[ -51  439 -266 -371 -149 -280  104  194  -34  236 -352   62  -81  249
 -107 -326  257 -298   15 -215 -394  125 -404   81  -22  -21 -477 -216
  -48 -238  161  -35  262   -6  -97   90   31 -206] | rif
[-402   88 -117  181 -146 -211 -223 -366 -124  -72 -463 -188 -100   60
 -158 -210  164  -58  -72    7   38  140   26   81  -77  -13 -243   55
 -135 -330  105 -134  274   89 -117  112  125 -394] | nivid
[-109  117  -16   51  333  402  -77  490 -245 -135   57  -99  109  412
 -135 -292   83   33 -150 -146 -518  107 -335 -440  -53   23  199 -188
   94  186  226 -226 -275 -268  -79  -83  183 -324] | zabos
[-377  188  -17  428 -171 -562   54 -260 -169  107 -189   73   49 -279
   53   42 -131 -141  -32 -205  157 -228   37  358 -247  -19 -412  385
   26  355 -224 -182 -317  244   98  101  -33  -78] | kipo
[ 221 -241   62  189  255  537  -37  -19 -102 -241  109  -47  114  124
  194  165 -198  302 -114 -413   -8 -243  -71  -29 -226   66  642  256
  -73  191  172 -254  214 -180  243   78   39   67] | zugor
[-102 -163   87  -32  163  445 -129 -154  168 -141 -137 -156  103  186
  325 -257  115  109   -5 -404 -181   45   42 -166 -101 -141  330  -68
   76   42  123 -188   44 -239    7  -53   95 -337] | nivid
[ -44  -76  337  157 -345  -79  -15 -292 -152  122  230 -145  100 -199
 -148  123   87 -244 -133   43   65 -193  100   71  -79  265 -334  279
  118  315 -441  292 -575   30 -165  186 -446 -178] | zugor
[-296  -30  163 -212  -11   43 -113 -100 -180  123  218  359  379  151
   49  -82 -135  243  144  106   61  -25   96  138   61  158 -297 -117
  303   51   37   78 -239  150   29 -164 -274   54] | zugor
[-127  439 -136  -48   49 -621  -15 -173  -20  400 -215  202  -44  102
   47 -100   46   67  262  299   64 -325  170  143   62  -58 -313  -81
  -76 -334 -133  242  397  234  177   44  107  354] | sabib
[   6 -111   49 -122  149 -276 -179 -241    2  -21   59  273  -28  110
  -36   59 -153   -8  -75  -23  140   23  236  225 -189  156 -180   35
    0 -519  146 -122  -79  109  -32  239  -37   84] | sabib
[-100  -21 -347 -264   17  459  -40  805  141   33  -83  259   38  202
 -171   94 -289 -235 -136  203 -297  379 -210 -553  185 -343  107 -123
 -257 -101  281   -4   20  -87 -163  -77   26 -473] | rif
[  22   31   51  374  147  173  -69 -375 -127   39 -128  288 -153  -45
  290 -131 -124  293   25 -253  -52   -3 -266  -57  -81 -136  -49  136
 -209 -200   68 -190 -174   68  -31   22  -22 -242] | gez
[ -52  157 -101 -393  271  277   93 -138  331  -25 -146 -133 -276  -69
  345 -174   53  127   97 -340  -74 -124 -165  -90  -30  -99   72 -303
   10 -627  343 -109  218  -90  -45   35  200 -151] | rif
[ 430 -199 -147 -272 -251  449  190  265  -41  243 -637  123  -34  382
 -236  141  156 -293  -64  -40   44  135 -206 -219  118   -6  -85 -365
 -216 -232 -173   23  -32   84  -17   52  183  126] | mose
[-133   51  143 -290   34  522  171   77  134  105  354    4  132   71
   19  326   68    7  -90  156   53  210  185   81   -4   -8   58  143
  270 -302  -41   61 -113   50  -58  -79 -140  180] | Guz
[-362  571  -79 -202  133  402 -320 -104  112  278 -108  182   84   89
    6 -244  218  233  141  109 -206  176    1 -212   77  -78  -99 -313
  176 -340  343  -91  472  -73  163 -290  -34  -96] | sabib
[-109  -57   46 -402  129  552   54  274  118  213  287  -12 -139  280
  -48  261  -77  -51 -142  232 -126   43  162 -254   56   18  238  140
   90 -107  169  159 -113 -122  -29   24 -108 -171] | kipo
[  -4 -128  -26  198   58  559 -207  -84  110  192 -212  146  116  -30
  440  -34   98   74  142 -349 -150  328 -253 -384  147 -409   -5 -187
 -148 -208    8 -243  175  -87  -39 -122 -142 -758] | sabib
[ -76  -24  -97 -349  248  169  -52   55 -106   31  226  -85  215   76
  129   42   64  285  121  -30   96  -44  140  -11  220  209   44 -322
    4 -169  466   71  326   10  -11 -188   51 -132] | zabos
[-365   31   67  211  -76  291   46  -75   77 -149 -102 -401  -31 -134
  -68  -89   81  -60 -108  -79  -44  110  -35 -218    9   85   53  -74
  -28  -64 -168  -64 -406  107 -423   81  -88 -549] | mose
[ 203  168 -167 -330   47  -12  -73  312  -86  356 -391   91  -47  401
   48 -155  222 -197   26 -430 -340  103 -292 -189   99  -94 -156 -402
  -42 -472    2 -141  267  -84   87  170  109   -4] | mose
[  73  276  -18 -191 -118   99  208 -163  213  238  -51  446   23  -98
  190 -109 -178  207   66   63  161 -265  -64  403   85  -37  -92 -128
 -106 -265  -38 -185  212  121  413 -186   70  331] | rif
[  -3  -20  281  295   49 -411  178 -201 -151  336  -31   -4  156  -32
  148   86  -67  177  -24  -26    7 -724  101  136 -156   34 -207  138
 -166  539 -298 -147 -107  143 -169  111   35 -105] | nivid
[ 647 -450  244   41  -84  381  -20 -168 -213   72  187  165  203    7
  265  116   20   60   83  -68  203 -130   57  124  154   41   62 -113
   -5   29 -255  -21 -303  120   19  -57 -245   43] | zabos
[-123  202    8 -287 -287 -302 -102  145  -79  120  322 -229    2 -139
 -142   73   23  -40  -46   11   19 -105   75   79   11   95 -379  184
   32  -42   93  601 -325   18 -277  197 -215  -43] | zugor
[  90  -22   74  427  -28    0 -144 -180   21  185   61 -120 -117  114
 -319 -117  128   59 -156  150   11  -49  -61  111 -141 -109  -54  303
  -40  207 -182  -49 -107   14  -66   50   40  -36] | zugor
[-204  521 -142 -348 -110 -558   57  -16  208  430 -124  266  181 -200
   31 -134  150  -60   88   60  193 -303    3  549  -83  -88 -391   93
   83 -136 -323  148  229  275  -26 -119    0   81] | kelu
[-291  315 -188 -393 -148 -112  -95   65 -155  204   51  129   38  -18
 -417  -30  -63  105   17  371  -98   94   11 -139   98  179 -382 -264
 -164 -131  339  246  378  160 -372  -19  -97 -237] | rif
[ -81  156  225  168  412   51  195 -187   59  198   51 -280  184    1
    5 -100  241   67  -93  -68  -72 -324   66  -51 -150  -53   52   -3
  103  115 -175  -67 -118 -121  -29 -108   62  151] | nivid
[ 166   34  148  222  139  498  154  235  -42  104  220  -86  320  278
  -32  234   13   29  -56 -183 -223 -114  -62  -70   19  -13  183  -46
   77  -31 -144 -199 -504   19   42  -91 -166  248] | zugor
[ 199  -50    1   29 -147   37  -54  -21   68    1 -162  -35  120 -189
  407  -54  -22   83  330 -262  385 -152   88  250  125   21  -52 -328
  163 -264 -273   70 -347  238  202  -17  -21  213] | mose
[-198  335  -30 -340  -19  210  318   99  499  313 -301   42 -267 -115
  127  -66   17  -96   53  119  -78   14 -117 -223   34 -176 -287  -58
   63 -233   72  104  174 -130  154  -86   98 -154] | Zeg
[ 171  -15  -59 -302 -296   45  145 -176 -195  207 -149  303  121  -10
  340 -106  106   40  111  -31  -78   25 -376  -39  297 -103 -290 -541
 -208 -202 -276 -457  600   33  134 -278  -52 -629] | gez
[-295  417 -414   38  263  205  -47  564  175   48 -450  -49   48  126
  202 -150   50 -227  169  -60 -343  322 -227 -383  214 -383    4 -142
   71 -381  325 -113  185  -85  168    0  184 -141] | sabib
[  18  267  142   46 -409   20   65 -255  117  215  -80 -315 -358 -399
  -71  175  252 -349 -143 -119 -206 -202   -8 -268  -47 -103 -430  439
 -216   40  -18  589 -307 -225 -228   70 -225 -165] | gez
[-308  149 -100  -13  -85  -96   30 -209  125  -43 -446 -161 -178 -107
   59 -310  271 -142  -62 -130 -138   85 -300 -209   -4 -192 -250  -33
 -198 -156   72  -52  304  -98  -98 -139  180 -658] | gez
[-569  134 -158 -326  -31 -296  196  282   -4  140 -139   58  340  226
  214   71  139  -98  131   37   65   41  -61  521  204   -2 -225   65
  314 -332 -129  -70  362  240   38   97  159  141] | gez
[ -39  -80 -194 -307 -164   73  -89  447   -8  179 -118  156  276   -3
  -43  105   54 -241   75   11 -131  560 -122 -228  281 -226 -123 -383
  -34 -264  -94  -68  264   64 -198   60   40 -431] | mose
[ -86  138 -240   37  -88 -148   44  547  -51  -73 -417 -168  194  126
 -164 -115  170 -393  104 -219 -150  168 -105  -13  -69  -28 -161 -114
  117  204  -86   25 -153   76  -59  -33  226  -27] | Zeg
[ -26 -253 -169 -121 -322  250 -388  322  -62  296  214  175  203  223
 -345  350 -139  -88  112  303  -80  379  210  -53  116 -113 -170  116
   23   56  115  223  118  121 -246  -38 -324 -408] | gez
[-548  150  -78 -235   19 -318   91  -51  166   21 -159  125  -54 -119
   56 -197 -171   48   -8 -128  128 -332  -10  292 -142  171 -360  164
   27  -67  102  178   74  130 -179  127   44    7] | sabib
[-504  463  -51 -260    3 -511 -104   94  238  -13  266   86  313 -174
   86 -138 -106   82  160  230  211 -212  334  623 -252  -62   -8  179
  437   -5  -96  198 -291  160   81  -24   77  179] | kelu
[ 274 -134  279 -392   78  504   46   13   33   60  250  -57  124  107
  118 -106  193  217  -38 -380   -8  -67  -13   52   41  112  244 -309
  243 -170 -133  -38  109 -103   92 -109   21  416] | zabos
[-587  220  257 -337  -80 -153  206 -129  104  267  152  -14  126 -145
  416  -93  104   39   53 -366 -135 -138   59  196   62  126 -502  -60
  260 -105 -108    5  104  -20  -47   66  -58  -56] | nivid
[-477  120 -168 -156  -15 -530   34 -155    8  544 -171  899  505  277
  -42  -38 -265  176  293  501    7   79   47  454  -35 -290 -474 -173
   12    5  -53 -267  473  401   -4  -84   79 -210] | Guz
[-155 -185  -45  183    7  204 -343  368 -119  -41   67  -19   -1  596
 -115 -115  -92  -27  -85  166  -73  278  167  -93 -123  -82  227  -36
  105   -3   19  -29 -335  -99   19  220   62 -160] | zabos
[ 591 -231 -153 -168   12  205   22  208  -55  181 -269 -180   70  128
 -109  156  346 -409  103 -178  -45  233 -126  -56  217   -6  144 -128
   98   11 -141   34  -53   66  -67   81  -59  -30] | Zeg
[-226  203  252  -10 -276  290 -221 -358 -128  104  380  112  126 -189
  -47   60   31  229  -39 -203 -151  129  126   82  -36  100 -293  156
  126  -21  107   51 -234   10 -104 -156 -324  -21] | kelu
[-641   -4  273 -453  130   86  184  -78  195  104  201  178   43   86
  560 -202    2  146 -156 -211  -44 -193    8  108  -91  -28 -208  -30
  210   93   80 -262  268 -224   52  -50   79 -336] | Baf
[-255  330   49 -291  298 -457   39 -294  213  114  260 -250   15 -282
  -96  -62  314  236  -75 -102   92  -50   85   30  -97   92 -199 -232
  105 -301  -27  -12  408   12 -396 -108  -20   89] | sabib
[ 147  -27   77  -86  -40  232   37 -384  -61 -153   93 -166 -122 -272
  215  -36 -144  161  130 -146  136 -297   41 -143   41  175  128 -123
 -174 -171  163  314  -90  -19  265   10    7 -165] | Guz
[ -16  -56   37    0    6  250 -146  -30   -4   64 -167  122  -48  272
   57 -279  166 -275  -85 -313 -479  221 -283 -342  -67 -284  -60  108
  -42  -66  -67   33 -258 -316  -19   -3  -71 -469] | sabib
[ 202   16 -197  425   97  456  -58  108  104  241 -109  149   -2  151
 -404  288 -152   13  -11  348   13   46  -34 -371  -60 -283  107  153
 -344  119   96  189 -115   77   14 -155  -22 -107] | Zeg
[  68 -293   46  412 -103  497   62  -74  -72  -54 -223  -97   76 -161
 -106  342  -57  -43  -14   56  -21  212 -134 -318   78 -188  162    6
 -193   98 -121 -175 -348   73 -297   78   26 -456] | Zeg
[-154  149 -281  346   18 -478  -61  276   25  221 -303  200  255 -152
   -3   99 -150 -251  129  -79  -95  -32  -67  -44    1 -218 -371   62
 -150   61 -262 -151 -208  170 -148   55   84 -372] | sabib
[ 124   91   23  156   22  -96  -53   43 -187  -97   -5   13 -118   80
   57 -218   -2   78  -40 -159  -78  158 -153 -200  -14   21 -102  -69
  -67  -41   36 -139  161   10  239  -62   10   13] | zugor
[ 141  350  -86  -72 -382  209   29 -102 -146  259 -241  128   81 -554
 -262 -108   10  141  124  301  312 -138 -200  215  101  -17 -373    5
  -33  133 -116  234  -93  247  -82 -382 -227 -116] | Baf
[  60  -58  -45 -101 -247  649   62   57   36  120 -331  424   40  218
  209  -93 -112  -21   96 -167 -239  252 -318 -297  153 -232   37 -321
 -128   30  -10 -184 -101   22   85 -107  -80 -331] | Baf
[  12   99  184  394  515  177  209 -223  217   -5  226 -718 -226 -221
   36   45  218   71 -156  -74 -176 -172   83 -575   32  -68  305  285
  -90  232  133  195 -182 -114 -233   17  -80  -65] | kelu
[   8  152  -17  200  -36 -182    7  -43 -238  -28  -26 -100  -95 -230
  -93   83  -10 -104   52 -168  -28 -247    3  -96 -133  143  -11  180
  -18  350 -233  109 -185  128  -58  -73  -53  -61] | Baf
[-231  396  -71  -20  -75 -557 -104 -194   -6  277   26  308  239 -306
  -85   41 -182  175  196  191  409 -217  331  621 -198  147 -313  157
  106  -86  -96  211  182  458   36   82 -113  380] | kelu
[ 482  -89  -28  -18    2  -33  240   21  171   84   -8  -67  178 -251
    8  -70  207  -50  112  -16  117 -243 -163   17  353  138 -189 -326
 -218  113  -91  275   85   57 -119  -88  104  329] | zugor
[-383  102 -434 -121  167  -77   29  432   59   50 -734  427  399  354
  233  -66   31  -79  370    3   -9  300 -202  155  135 -146   18 -346
   65 -367   -8 -319  494  270   38  -78  280 -202] | sabib
[-121 -139   72   22   19   14  125 -187    3 -110 -213  -81   54  -25
  415   46  -27   36   74 -395   61 -100  148  -39  -48  164   53  -34
   90  -20 -333 -312 -159  223 -213   97   39 -269] | mose
[-355  -90  -81   33  -16 -248    5  205  131 -234   72 -382   10  -31
 -258  165   38 -280  -79  -56    3  -97  199   19 -110  237 -138  -53
   84  188  106   48 -251   79 -335  157  197  -50] | Guz
[ 227  -79  289 -165 -151  220  124   32  -12  158  158 -310  -31  107
 -151 -181  433 -390 -291  -59 -389   30 -132 -207   20   37  -41  141
   33  278 -375  156 -162 -257 -283   85 -158 -340] | Guz
[-630  466 -301 -172  160    8 -183  542  128  -52 -364 -146 -115  102
 -115 -131   45 -171  -89 -226 -239   85  -66 -316    0  179   52   72
   94 -249  240  232  160 -134  -76  222  188   33] | kipo
[-115 -326   95 -334  139  701   24  260   44  -27   30  -56  183  404
    6  -73   52   -8 -143  -47 -252  120 -179 -492  120  -98  400 -417
  -40  -35  -50  -95  -34 -151 -191  -22   48 -481] | kelu
[ 123  152 -341  177  -40  424 -212  222  116  -40 -461  135  147  -22
  116  -92  -27   36  131   23  112  193 -202 -266  138 -225  179 -291
 -221 -289   38 -163  405  -18  313 -208   92 -294] | zugor
[-353  221   90 -205  261   96  156  -43   66   69 -407  -54 -135   15
  287 -289   35  336   88 -157   39 -292  -62   70  -91  140  159 -135
  121 -144  119 -146  347   42   45   57  355   81] | gez
[ -67  233   11 -303    5 -332  254  -33  236  161 -116  289  102 -380
  260  -15 -206  114  184   25  349 -314   50  371   22  124 -243   61
  142 -120 -120  117  167  277  212  -35  -28  315] | rif
[ 289 -161  269 -150  -64  776  172  306  -15  101  593 -266   42   28
   37  235   96  154 -112   80  102 -189  104  -52  126   93  179  -59
   83  226  -14  225  -71  -93    3 -212 -171  283] | zabos
[ -66   61  177 -708 -276  109  158   56   36  385   76  372  -99   75
   66  -26   58  -73  -58   88   22 -239 -122  355   22   12 -444  -87
  101 -186  -16  277 -161  -26 -169  102  -62  140] | Zeg
[-260  314  -98  312  -55  410 -171  404 -188  195  -84  -82   87  113
 -247 -156   75 -153  -44  286 -142  253  -88 -476  160 -203 -120   33
  -93  185  159  505 -321 -149  137 -142 -204  -14] | zugor
[-384   65   71 -205  102  422 -126  149  225  170  244   37   -7  102
 -137  228 -120  196 -108  336   23  165  164 -302   31 -125  111  -78
   29 -242  277  177   -5   15 -213   98  -44  -58] | rif
[ 340   46 -129 -287 -441  502  128  335  -69  284 -286  548  -68  285
 -104   47   12 -243 -198  -69 -245  255 -586 -134  105 -139 -320 -305
 -274 -253 -232 -375  259 -153  250 -121   53 -265] | nivid
[ 485 -293 -221 -349 -177  278  -18  346  -28  176  -73  230   99  234
   10  361   48 -401  155 -187   22  344  -11   29  234   34  -93  -32
   49 -258  -81  339 -359  260 -196  176 -245  191] | kelu
[-164  327  -36 -285  225  -97  271  170  456  354 -203   35  145 -284
  538  -96  207 -137  186 -249  -44 -284  -60 -111  164 -185 -346 -441
   86 -305 -229 -131  601 -109  170 -173  173   81] | kelu
[-266  571  -77 -204  121  354 -115  144  205  -64 -286 -312  -78  -18
   -2 -445  416   26 -316 -404 -337  138 -387 -543  -78  -83  126 -126
  -38 -101  179  -46  323 -374  -71  -86  151 -374] | mose
[-356  195 -127  431  253 -173  -95  330 -111 -179 -185 -225  378   54
   90  -47  -23  -48  167  -44   47  -26  285  222  -77  116  205  124
  249  184   84  -64 -277   97   88   81   95  213] | mose
[ 186   81   37 -407 -142 -217  172 -238   78   62 -111  -67  -37 -375
 -119 -145  168  -79   33 -208  291 -488  -71  429  -74  295 -324  132
   55  216   45  582 -308   50  -65 -103  -17  326] | nivid
[ 164  208 -288  -65  -21 -385   89  291  196  300 -307  244  205 -321
  -72  -46  155 -259  243  -35  -38  192 -230  -14  221 -189 -559 -173
  -31  -99 -267  150  206  196 -292 -245 -118   20] | nivid
[ 111  159  -82   54  128  404   28   66  119   30   76 -209  195 -372
   36   66  -15  290  185 -197   51  161    9 -179   70 -122  116 -139
   95   35  216   48  101  138 -175 -265 -225   25] | zabos
